Here is a tiny trained network, its code and every weight. The questions are about switching its units off for an input and a class, where a switched-off unit gives its printed mean instead of its output.

import numpy as np


def w(rows, s, z=0):
    codes = np.array(rows[::2]) - 128.0
    scale = np.full(codes.shape[1], s)
    scale[-1] = z or s
    return codes * scale


def norm(h):
    return h / np.sqrt((h * h).mean(-1, keepdims=True) + 1e-5)


def f(y):
    return y / 2 * (1 + np.tanh(0.7978845608 * (y + 0.044715 * y**3)))


def log_softmax(a):
    a = a - a.max(-1, keepdims=True)
    return a - np.log(np.exp(a).sum(-1, keepdims=True))


def net(x, mask):
    res = np.array(x, float).reshape(1, 4) / 4 @ E
    u = 0
    for l in range(2):
        y = f(norm(res) @ A[l][:, :-1].T + A[l][:, -1])
        res = res + np.where(mask[u : u + 9], y, B[l][:, -1]) @ B[l][:, :-1]
        u += 9
    return log_softmax(norm(res)[-1] @ U[:, :-1].T + U[:, -1])


A, B = {}, {}
E = w([
[73,109,146,3],'x0',
[134,237,42,100],'x1',
[155,65,75,146],'x2',
[107,149,55,154],'x3',
],0.0013)
A[0] = w([
[78,66,165,29,81],'0.n1',
[175,170,210,202,108],'0.n2',
[124,84,35,111,214],'0.n3',
[84,149,192,147,170],'0.n4',
[121,191,186,94,246],'0.n5',
[144,154,103,211,98],'0.n6',
[131,252,85,134,98],'0.n7',
[179,210,164,120,212],'0.n8',
[200,123,4,46,216],'0.n9',
],0.0032,0.0011)
B[0] = w([
[250,100,196,19,216],'0.n1',
[242,100,184,196,188],'0.n2',
[76,149,243,186,213],'0.n3',
[190,83,74,162,176],'0.n4',
[181,81,14,192,229],'0.n5',
[174,87,143,63,161],'0.n6',
[23,127,62,34,185],'0.n7',
[69,68,117,212,203],'0.n8',
[122,190,175,211,254],'0.n9',
],0.0024,0.00094)
A[1] = w([
[143,97,198,203,156],'1.n1',
[111,40,188,182,158],'1.n2',
[92,192,142,197,1],'1.n3',
[201,141,136,234,153],'1.n4',
[65,169,171,111,233],'1.n5',
[168,212,43,209,154],'1.n6',
[97,188,83,62,234],'1.n7',
[156,97,160,31,108],'1.n8',
[163,4,160,133,176],'1.n9',
],0.004,0.0012)
B[1] = w([
[111,118,101,177,216],'1.n1',
[113,142,20,158,220],'1.n2',
[187,100,144,74,129],'1.n3',
[160,30,236,212,231],'1.n4',
[162,42,104,193,165],'1.n5',
[92,87,149,48,217],'1.n6',
[68,104,102,192,179],'1.n7',
[177,4,222,55,172],'1.n8',
[40,215,102,47,249],'1.n9',
],0.0027,0.0021)
U = w([
[25,182,21,115,175],'0',
[156,67,191,2,164],'1',
[168,74,156,221,198],'2',
[190,226,125,97,1],'3',
[232,226,110,92,5],'4',
],0.0078,0.005)

Each question gives the input, the list of numbers given to net, and the class t.
The units are the neurons (one row each of A and B). Each row of codes is followed by its name. A weight is (code - 128) times the scale printed after its matrix; where a second scale follows, it is the last column's (A, B and U).
mask holds one flag per neuron, layer by layer. A switched-off neuron (its flag False) gives its mean, the last column of its row in B, instead of its output. The means were averaged over made-up inputs and are rounded, as every weight is.
A unit's drop is (log p(t) with every unit on - log p(t) with that unit switched off) / (log p(t) with every unit on - log p(t) with every unit switched off).
The circuit of an input: a set's keep is (log p(t) with only the set's units on - log p(t) with every unit switched off) / (log p(t) with every unit on - log p(t) with every unit switched off). Starting from the 12 units with the biggest drops (on a tie, the unit counted first), units are removed one at a time, each time the one whose removal leaves the highest keep (on an exact tie, the one counted first), for as long as the keep stays at least 0.8.
units of the circuit, in order: the units of the circuit, biggest drop first
k most important neurons: the k neurons with the biggest drops, biggest first
top k neurons in layer l: the k neurons of layer l with the biggest drops, biggest first
drop of u: that unit's drop, to one decimal
input [-2,-6,4,7], class 0: units of the circuit, in order	1.n9, 1.n8
input [0,-5,0,3], class 0: units of the circuit, in order	1.n9, 1.n2
input [1,4,6,-4], class 2: units of the circuit, in order	0.n9
input [2,3,8,2], class 2: 3 most important neurons	0.n3, 0.n9, 1.n9
input [4,4,6,0], class 2: units of the circuit, in order	1.n9, 0.n9
input [-5,8,2,-8], class 2: top 3 neurons in layer 1	1.n9, 1.n4, 1.n8
input [1,-8,7,8], class 0: top 2 neurons in layer 1	1.n9, 1.n2
input [-7,6,-6,-6], class 2: top 3 neurons in layer 0	0.n2, 0.n8, 0.n1
input [3,-5,6,8], class 0: top 2 neurons in layer 1	1.n9, 1.n4
input [3,-7,7,6], class 0: drop of 1.n2	0.2
